Where the symbols take the units:
x84: t>x238, z>x437, h>x708, k>x424, l>x601, d>x768
x130: t>x331, z>x188, h>x705, k>x54, l>x45, d>x247
x327: t>x863, z>x839, h>x202, k>x607, l>x199, d>x424
x209: t>x327, z>x424, h>x464, k>x202, l>x568, d>x708
x671: t>x114, z>x862, h>x491, k>x20, l>x273, d>x299
x18: t>x936, z>x104, h>x787, k>x45, l>x188, d>x55
x204: t>x893, z>x531, h>x327, k>x863, l>x768, d>x238
x330: t>x273, z>x671, h>x331, k>x55, l>x967, d>x63
x104: t>x330, z>x63, h>x130, k>x331, l>x936, d>x20
x915: t>x581, z>x874, h>x782, k>x843, l>x480, d>x855
x855: t>x874, z>x202, h>x621, k>x436, l>x915, d>x464
x722: t>x621, z>x573, h>x614, k>x155, l>x197, d>x720
x614: t>x155, z>x610, h>x272, k>x299, l>x694, d>x897
x63: t>x671, z>x299, h>x188, k>x491, l>x330, d>x272
x531: t>x439, z>x615, h>x839, k>x84, l>x893, d>x682
x545: t>x134, z>x601, h>x510, k>x568, l>x424, d>x863
x863: t>x601, z>x84, h>x607, k>x209, l>x545, d>x839
x331: t>x55, z>x491, h>x54, k>x282, l>x942, d>x188
x202: t>x607, z>x626, h>x776, k>x480, l>x874, d>x83
x682: t>x615, z>x826, h>x134, k>x768, l>x531, d>x901
x936: t>x967, z>x330, h>x45, k>x942, l>x491, d>x104
x610: t>x805, z>x197, h>x550, k>x144, l>x155, d>x512
x993: t>x100, z>x705, h>x437, k>x682, l>x939, d>x496
x199: t>x545, z>x863, h>x874, k>x510, l>x708, d>x327
x967: t>x272, z>x273, h>x942, k>x18, l>x20, d>x330
x826: t>x496, z>x930, h>x204, k>x893, l>x615, d>x939
x436: t>x423, z>x480, h>x368, k>x722, l>x843, d>x776
x100: t>x430, z>x54, h>x682, k>x615, l>x930, d>x705
x581: t>x83, z>x510, h>x843, k>x165, l>x464, d>x874
x197: t>x782, z>x621, h>x694, k>x92, l>x805, d>x722
x768: t>x437, z>x893, h>x199, k>x545, l>x84, d>x204
x694: t>x92, z>x155, h>x63, k>x671, l>x144, d>x614
x720: t>x573, z>x843, h>x897, k>x610, l>x722, d>x782
x464: t>x202, z>x83, h>x573, k>x776, l>x855, d>x581
x874: t>x510, z>x607, h>x436, k>x423, l>x581, d>x202
x439: t>x939, z>x993, h>x84, k>x238, l>x901, d>x615
x20: t>x63, z>x272, h>x247, k>x188, l>x104, d>x967
x708: t>x424, z>x545, h>x581, k>x83, l>x209, d>x199
x615: t>x993, z>x496, h>x768, k>x437, l>x439, d>x826
x45: t>x942, z>x331, h>x100, k>x430, l>x640, d>x130
x839: t>x84, z>x768, h>x626, k>x708, l>x863, d>x134
x54: t>x282, z>x640, h>x826, k>x496, l>x430, d>x394
x480: t>x464, z>x581, h>x720, k>x573, l>x423, d>x915
x430: t>x787, z>x282, h>x615, k>x993, l>x539, d>x54
x510: t>x568, z>x209, h>x423, k>x855, l>x83, d>x607
x188: t>x491, z>x936, h>x394, k>x640, l>x331, d>x18
x247: t>x188, z>x18, h>x539, k>x394, l>x130, d>x942
x805: t>x720, z>x782, h>x144, k>x897, l>x368, d>x197
x550: t>x144, z>x694, h>x104, k>x330, l>x299, d>x114
x491: t>x20, z>x967, h>x640, k>x247, l>x55, d>x936
x423: t>x855, z>x464, h>x722, k>x621, l>x165, d>x480
x939: t>x930, z>x100, h>x238, k>x531, l>x826, d>x993
x496: t>x705, z>x539, h>x893, k>x901, l>x993, d>x930
x144: t>x897, z>x92, h>x330, k>x273, l>x862, d>x694
x782: t>x843, z>x436, h>x92, k>x512, l>x720, d>x621
x787: t>x45, z>x130, h>x993, k>x100, l>x394, d>x282
x134: t>x768, z>x204, h>x568, k>x199, l>x839, d>x601
x930: t>x539, z>x430, h>x531, k>x439, l>x496, d>x100
x238: t>x531, z>x682, h>x424, k>x839, l>x204, d>x437
x601: t>x204, z>x238, h>x209, k>x327, l>x134, d>x84
x621: t>x436, z>x776, h>x155, k>x368, l>x782, d>x573
x640: t>x247, z>x942, h>x930, k>x539, l>x282, d>x45
x114: t>x694, z>x614, h>x20, k>x63, l>x550, d>x862
x92: t>x512, z>x368, h>x671, k>x114, l>x897, d>x155
x165: t>x915, z>x855, h>x197, k>x782, l>x776, d>x423
x272: t>x299, z>x550, h>x18, k>x936, l>x63, d>x273
x843: t>x165, z>x423, h>x512, k>x197, l>x573, d>x436
x897: t>x610, z>x512, h>x273, k>x550, l>x614, d>x92
x862: t>x614, z>x897, h>x967, k>x272, l>x114, d>x144
x512: t>x197, z>x722, h>x114, k>x694, l>x610, d>x368
x776: t>x480, z>x915, h>x805, k>x720, l>x436, d>x165
x626: t>x708, z>x199, h>x915, k>x581, l>x607, d>x568
x568: t>x199, z>x327, h>x855, k>x874, l>x626, d>x209
x539: t>x394, z>x787, h>x439, k>x939, l>x705, d>x430
x573: t>x776, z>x165, h>x610, k>x805, l>x621, d>x843
x607: t>x209, z>x708, h>x480, k>x464, l>x510, d>x626
x394: t>x640, z>x45, h>x939, k>x930, l>x54, d>x787
x901: t>x826, z>x939, h>x601, k>x204, l>x682, d>x439
x155: t>x368, z>x805, h>x299, k>x862, l>x92, d>x610
x437: t>x682, z>x901, h>x545, k>x134, l>x238, d>x893
x83: t>x626, z>x568, h>x165, k>x915, l>x202, d>x510
x55: t>x104, z>x20, h>x282, k>x130, l>x18, d>x491
x942: t>x18, z>x55, h>x430, k>x787, l>x247, d>x331
x705: t>x54, z>x394, h>x901, k>x826, l>x100, d>x539
x299: t>x862, z>x144, h>x936, k>x967, l>x671, d>x550
x424: t>x839, z>x134, h>x83, k>x626, l>x327, d>x545
x893: t>x901, z>x439, h>x863, k>x601, l>x437, d>x531
x282: t>x130, z>x247, h>x496, k>x705, l>x787, d>x640
x368: t>x722, z>x720, h>x862, k>x614, l>x512, d>x805
x273: t>x550, z>x114, h>x55, k>x104, l>x272, d>x671

The rows follow the links: the fewer symbols apart two units are, the more alike their rows tend to be.

Each row is also shifted at random along 9 hidden directions that mean nothing.

Rows with their units:
(-120, 33, -142, 13, -74, 117, -86, -15, -32, -145, -144, -4, -93, 10, 42, -103, 1, 106, 13, 81, 69, -10, 126, 145, 3, 28, 96, 29, 150, 78, 66, 26, 88, 17, 107, -47, 90, 28, -38, -1, -101, -119, -103, -84, 72, -55, 48, -9, -112, 38, -12, -51, 26, -59, -105, 49, -100, -27) | x610
(-115, -68, 43, -30, -13, 77, 30, -6, -116, -4, 37, -17, -84, -38, 10, -39, -190, 44, -2, 43, -128, -43, 47, 12, 1, 39, 40, -26, 133, -105, 81, 174, -101, 15, -12, 23, -155, -22, -53, -74, -37, 13, 32, 39, 26, -80, -66, 80, -104, -94, -69, 31, 58, -18, -68, 46, 21, -16) | x510
(-356, 39, -83, -21, -51, -140, -108, 34, -58, 109, -31, 51, -212, 13, 399, -50, -34, 59, 161, -58, -2, -22, 58, 39, -45, 3, 61, 52, 179, -56, 62, -59, 90, 67, -58, -117, -68, 20, 41, -112, -8, -97, -14, -38, 26, -114, 0, 80, -148, 85, 49, -5, -12, -50, 79, 1, 95, -41) | x165
(74, 3, -21, -11, 84, 40, -61, 64, 81, -121, -19, 24, 100, 30, 110, 50, 48, 9, 60, 36, 27, 158, 36, 179, 48, -23, -12, 53, -186, 1, -116, -146, 32, -143, -143, 68, 196, -13, 175, 23, -93, -3, 20, -238, 33, 60, 2, 65, 3, -29, -102, 28, -111, -6, -10, 7, 87, 0) | x394
(29, -75, 43, 7, 86, -26, -30, 63, -8, 5, 46, -3, 49, 8, 175, 50, 0, 3, 64, -27, -79, 91, 3, 75, 49, -20, 24, -3, -76, -52, -91, -59, 37, -41, -88, -6, 28, -43, 109, -80, -9, 5, 68, -103, -9, -27, 11, 67, -1, -26, -78, 33, -73, -13, 41, 25, 57, -34) | x787
(-106, -65, 49, 25, -52, 38, 31, -56, -117, 11, 11, -20, -126, 32, -81, 33, -36, -26, -67, -25, -104, -104, -67, -2, -15, -58, -26, -57, 119, -55, 57, 161, 48, -8, 20, -11, -162, -66, -163, -88, -7, -6, 30, 90, -33, -79, 40, -3, 15, -9, -108, -26, 27, -29, 19, -15, -14, -31) | x512
(-42, 91, 111, -13, -74, -62, 77, -97, 1, 18, -58, -15, -176, 104, 11, 67, 51, -72, -113, -37, 95, -56, -176, 69, -115, -44, 38, -7, 126, -113, 50, 42, -26, 19, -78, -91, -123, -42, -157, 101, 62, -42, -57, 139, 15, 47, -3, 7, 84, 109, -7, 39, 15, 16, 73, -106, 4, -36) | x776
(-66, -67, -37, 16, 55, -10, -40, 44, -49, -35, 23, 56, -46, -10, 212, 38, -75, 47, -1, -2, -50, 12, 53, 35, 36, 47, 77, 15, 136, -43, -13, 28, 9, -40, -11, -83, -125, 1, -55, -125, -27, -16, 65, -43, -59, -70, -52, 48, -60, -32, -22, 53, -39, 14, -49, 86, 3, -82) | x615
(140, -27, 107, -1, 46, 28, -22, -2, 37, 41, -39, -66, 70, 40, -23, -32, 72, 16, -69, -27, 71, 62, -53, 97, 14, -5, 77, -61, -71, -105, -46, -9, 24, 58, -64, 8, 94, -32, 42, 25, 13, -53, -13, 66, 47, -17, 83, 55, 74, 50, -26, 24, 47, -72, 18, -54, -52, 30) | x104
(111, 43, 65, -53, -49, 37, 150, -30, 29, -86, 33, -50, 97, -55, -111, -65, -37, -13, 118, 46, -66, 55, 44, -24, -56, 4, -33, 13, -178, 64, 15, -34, -149, 97, 64, 39, 157, 60, 172, 174, 54, 57, -56, -82, 29, 75, -57, -32, -13, -66, 39, -57, -28, 28, 16, 27, -85, 57) | x83
(228, 27, 163, -19, 17, -55, 109, -69, 58, 46, -21, -4, 97, 75, 175, 15, 41, 20, -99, 42, 96, 47, -16, -16, -67, 92, 108, -81, -101, -82, -29, -13, -140, 13, -16, -79, -57, 10, -48, 120, 103, 17, 18, 119, -51, -10, -57, 3, 169, 8, 65, 63, -14, 56, 1, 32, -112, 4) | x204
(-9, 17, 26, 23, -47, -96, -7, -30, -32, 71, -8, -3, 2, 77, 126, 29, 60, -59, 27, -3, 10, -56, -42, -61, -18, -40, -68, -87, -101, 35, -19, -34, 75, -39, -44, 16, -40, -49, -26, -8, 24, -1, 43, -13, -41, -46, 91, -34, 92, 43, 5, -51, -68, 4, 71, -41, 36, 48) | x694
(-44, 163, -53, 1, -104, -84, 19, -50, -8, -73, -79, 20, -121, 84, 106, 61, -42, -106, -32, 105, 125, -92, -68, -17, -65, 6, -29, 0, 113, 85, 37, -17, -39, -103, -47, -26, -139, -34, -131, 130, 0, -8, -49, -45, 39, 98, -22, -62, 20, 62, 89, 23, -81, 106, -29, -58, 90, -5) | x855
(-54, -66, -96, 35, 74, -33, -29, 42, 16, 35, 76, 24, -16, -34, -129, 58, 147, 29, -22, -123, -29, 14, -12, -66, 29, -27, -26, 96, 69, 130, -51, -59, 79, -5, 141, -60, -11, 5, -56, -130, 89, 48, 0, 81, -27, 35, -28, -80, -11, 7, -104, 25, 26, 42, 47, -8, 20, -63) | x539
(90, 40, 126, -32, 40, -49, 77, -49, 105, -28, -26, 30, -57, 44, 53, 21, 86, 21, -122, -119, 175, 60, -128, 112, -101, 34, 149, 36, 94, -190, 10, -39, -85, 134, -74, -172, 0, 80, -65, 104, 90, -61, -40, 134, -53, 49, -58, 56, 67, 99, 76, 83, 30, -16, 39, -43, -134, -41) | x238
(-64, -37, 49, -10, -57, 62, 60, -57, -56, -73, -52, -48, -90, 30, 63, -68, 57, 90, 40, -22, -44, 35, 43, 138, -69, -17, 106, -7, 45, -20, 40, 38, 19, 118, 96, -105, 70, 10, 3, 7, 38, -72, -69, 6, 23, -83, 28, 13, -24, 22, -104, -45, 10, -65, 31, 33, -157, -36) | x197
(21, 140, -3, -20, -92, 27, 59, -65, 112, -53, -107, -19, -51, -13, -189, -52, 92, -21, 1, -23, 126, 14, -59, 72, -83, -46, 23, 80, 20, -5, 63, -63, 10, 141, 50, -61, 197, 83, 55, 205, 10, -73, -161, 30, 48, 105, 17, -41, 12, 118, 137, -62, 54, -41, 46, -52, -125, -6) | x782
(-177, -49, -31, -6, 52, -99, -9, 43, 0, 41, 96, 83, -134, -59, 41, 38, -16, 1, 11, -192, -14, -37, -77, -48, -22, -8, 12, 85, 204, -103, 35, -6, 15, 111, -30, -124, -126, 77, -64, -125, 54, -10, 48, 74, -109, -12, -64, 39, -91, 36, 58, 39, 19, -13, 57, -9, 8, -58) | x437
(-36, -24, -41, -19, 72, -3, -51, 42, 89, 27, -16, 55, 26, -35, 146, -55, 85, 141, 43, -72, 57, 123, 99, 82, -4, 59, 118, 91, 7, -55, -20, -104, 15, 80, 27, -100, 137, 93, 104, -41, 7, -52, -26, 7, -16, -43, -55, 56, -48, 24, 22, 32, 39, -48, 8, 64, -76, -44) | x439
(36, 43, 0, -27, 5, -29, -5, -26, 49, 117, -4, 26, 87, 20, 65, -48, 32, 72, -29, 61, 78, 14, 93, -96, -21, 99, 1, -18, -108, 34, 12, -27, -97, -48, 25, 47, -13, 24, -4, 41, 32, 48, 2, 100, 12, -18, -65, -12, 54, -32, 32, 34, 54, 47, -32, 18, 27, 62) | x424
(11, -201, 110, 28, 9, 60, 59, -2, -187, 14, 105, -81, 25, -10, -32, -12, -83, 0, 29, -22, -257, -55, 12, -52, 44, -42, -25, -146, -42, -21, -8, 173, 19, 40, 61, 42, -120, -90, -35, -168, 32, 44, 116, 13, -54, -156, 77, 14, 2, -111, -173, -51, -12, -49, 14, 48, -56, 17) | x299
(284, -59, 170, 37, -55, -7, 102, -51, -114, 45, -33, -132, 137, 32, 169, -63, -99, -31, -1, 134, -92, -49, 44, -94, 18, 59, 120, -231, -68, 11, -16, 121, -47, 108, 118, -50, -93, -78, -14, 49, 83, -13, 34, 54, -13, -126, 96, -43, 121, -24, 111, -48, -27, 4, -27, 91, -200, 19) | x671
(58, 80, -11, -10, -52, -65, 28, 4, 11, 108, 4, 13, 45, -88, 14, -54, -182, -53, 14, 80, 17, -99, 32, -218, 11, 86, 3, -35, 81, -9, 79, 55, -108, 82, 40, -1, -120, 55, -4, 80, 13, 25, -1, 85, -17, 13, -60, -32, -26, -6, 312, -4, 56, 47, -56, 50, -20, 23) | x327
(-7, 31, 144, -34, -55, -69, 156, -67, -36, -33, 34, -41, -135, 22, -13, 27, -34, -74, -19, -76, -11, -42, -153, 14, -113, -32, 48, -10, 120, -98, 52, 54, -107, 147, -23, -120, -114, 5, -68, 92, 127, -6, -33, 90, -13, 49, -41, 7, 12, 48, 26, 23, -11, 24, 78, -62, -64, -26) | x874
(95, 26, 19, -2, -77, 137, 78, -78, -32, -134, -57, -37, 74, 65, -107, 10, 9, -3, -9, 176, -65, 13, 73, 57, -16, -22, -86, -50, -208, 121, -4, 49, -42, -169, 50, 131, 81, -62, 5, 112, -66, 57, -24, -115, 42, 19, 7, -60, 82, -94, -161, -61, -62, 42, -58, 34, -13, 38) | x720

From each start, follow one symbol. Which unit do you reach?
Answer with the unit's name.
new walk
(105, 16, 113, -52, -1, 78, 38, -26, 9, 31, -15, -11, 119, 5, 64, -50, -145, 36, -9, 151, -27, 47, 85, 18, 2, 79, 6, -72, -172, -122, 20, 71, -165, -80, -114, 133, 10, -8, 88, 92, -79, 41, 37, -18, 36, -35, -65, 91, 34, -107, 8, 29, 23, -1, -79, 49, 34, 66)
k: x202
new walk
(-233, 37, -126, 5, -53, -28, -96, 1, 16, 72, -49, 37, -103, -14, 17, -66, 93, 62, 78, -70, 39, -25, 51, 6, -20, -34, -22, 71, 63, 43, 55, -61, 136, 60, 56, -30, 90, 48, 23, -56, -27, -68, -64, 16, 17, -50, 45, -11, -76, 81, 23, -67, 54, -67, 58, -19, 9, -1)
h: x862
new walk
(-104, -37, -30, -14, 4, 2, -38, 34, -53, 94, 23, 33, -40, -98, 97, -87, -195, 66, 13, 14, -48, -64, 93, -104, 31, 100, 86, -7, 200, -99, 93, 116, -65, 102, 37, -40, -151, 55, -35, -93, -26, -18, 31, 95, -21, -104, -72, 61, -128, -39, 155, 27, 98, -27, -79, 88, -28, -26)
k: x209
new walk
(9, 92, 39, -8, -84, -76, 108, -66, 15, 65, 32, -14, -22, 5, -163, 50, 30, -114, 4, -3, -16, -76, -97, -143, -64, -55, -124, 6, -59, 74, 33, -6, -53, 2, 35, 28, -44, -14, -30, 118, 85, 76, -35, 78, -2, 97, -25, -95, 77, 23, 54, -35, -4, 74, 86, -69, 44, 25)
d: x915
new walk
(21, -7, 57, 8, 32, 7, -77, 12, 29, 85, -18, -14, 7, 24, -109, 13, 11, -52, -90, -50, 64, -22, -115, 35, 36, -51, -33, -47, -22, -150, -10, 28, 70, -15, -161, 84, 12, -36, -14, -22, -66, -38, 29, 62, 11, -5, 92, 70, 45, 52, 14, 11, 58, -81, 23, -96, 70, 48)
d: x272
new walk
(-92, -161, 15, -3, 24, 106, -21, 46, -111, -76, 70, -34, 25, -44, -11, -58, -64, 54, 134, -38, -203, 34, 78, 84, 53, -59, -45, -45, -105, -32, -13, 63, 62, 32, -21, 86, 95, -16, 126, -146, -74, -4, 76, -162, -18, -125, 73, 76, -101, -103, -181, -78, -36, -109, 5, 45, -19, 42)
d: x114
new walk
(81, 30, 193, -47, -54, -3, 87, -84, -9, 79, -73, -64, 28, 85, 260, -56, -6, 62, 24, 93, -12, 82, 51, 102, -80, 46, 121, -91, -140, -131, 11, 20, -100, 37, -54, -34, 36, -37, 84, 116, 39, -35, -32, 48, 58, -91, -13, 78, 96, 1, -31, 12, 10, -28, 45, 32, -70, 7)
h: x722
new walk
(-50, 52, -60, 16, -41, 33, -97, -55, 16, -29, -150, -1, -69, 121, 101, -47, 155, 95, -94, 40, 192, 3, 42, 138, -38, 29, 89, -19, 52, 44, 12, -28, 96, -51, 29, -42, 49, -17, -116, 13, -31, -103, -78, 43, 61, -54, 79, -11, 45, 92, -73, 4, 31, -39, -39, -35, -45, 14)
h: x272
new walk
(-107, -63, -155, 49, 44, -27, -66, 96, -66, -68, 64, 34, -63, -75, 20, 60, -74, -32, 58, -33, -100, -43, 20, -58, 85, -21, -18, 73, 198, 118, -26, -3, 89, -29, 78, -55, -104, -7, -40, -159, -19, 14, 40, -97, -33, 14, -16, -41, -128, -23, 6, 10, -57, 43, -35, 52, 58, -91)
d: x54
new walk
(-142, 69, -155, 5, -34, -9, -79, -14, -37, -40, -67, 47, -153, 30, 55, -25, -40, 56, -119, 65, 163, -106, 47, -36, -24, 104, 79, 34, 313, 88, 82, 64, -35, -54, 87, -69, -215, 14, -253, -34, -4, -35, -51, 103, 42, 6, -66, -42, -88, 31, 43, 79, 59, 73, -142, -2, 35, -26)
l: x708
new walk
(-150, 18, -126, -7, 28, -80, -72, 35, 55, 181, 67, 89, 0, -77, -89, -28, 39, 45, 5, -85, 45, -53, 47, -204, 11, 46, -83, 81, 42, 52, 46, -43, 3, 14, 58, 27, -49, 82, -30, -86, 26, 53, 15, 143, -42, 0, -72, -36, -48, 3, 96, 12, 103, 26, 11, -10, 86, 32)
h: x568
new walk
(149, -41, 67, 22, 38, -18, 78, 31, 6, 26, 78, -2, 82, -89, -76, 71, -118, -102, 7, -14, -133, -13, -62, -112, 54, -22, -24, -11, 2, -57, -27, 41, -33, 42, 7, -20, -61, 2, 44, 4, 18, 56, 61, 3, -82, 37, -35, -14, 30, -39, 133, -2, -25, 31, 20, 58, -35, -61)
k: x439
new walk
(27, -57, -81, 25, 38, 44, 65, 37, -18, -214, 70, 21, -15, -56, -128, 69, -5, -28, 21, -45, -78, 15, -12, 14, 20, -29, -18, 87, 90, 132, -38, -12, -4, 1, 117, -70, -3, 32, -33, -34, 30, 44, 8, -120, -63, 86, -54, -74, -65, -54, -63, -3, -90, 66, -34, 52, -64, -78)
t: x100
new walk
(-16, -107, -2, 30, 67, -1, -59, 68, -86, 10, 41, -25, -8, -17, 140, 27, -67, 11, 24, -7, -111, 16, 24, 27, 76, 1, 62, -28, 89, -17, -51, 36, 57, -15, -1, -32, -90, -68, 2, -154, -6, -9, 66, -38, 5, -73, 23, 42, -54, -35, -68, 36, -26, -12, -15, 44, 35, -61)
h: x100
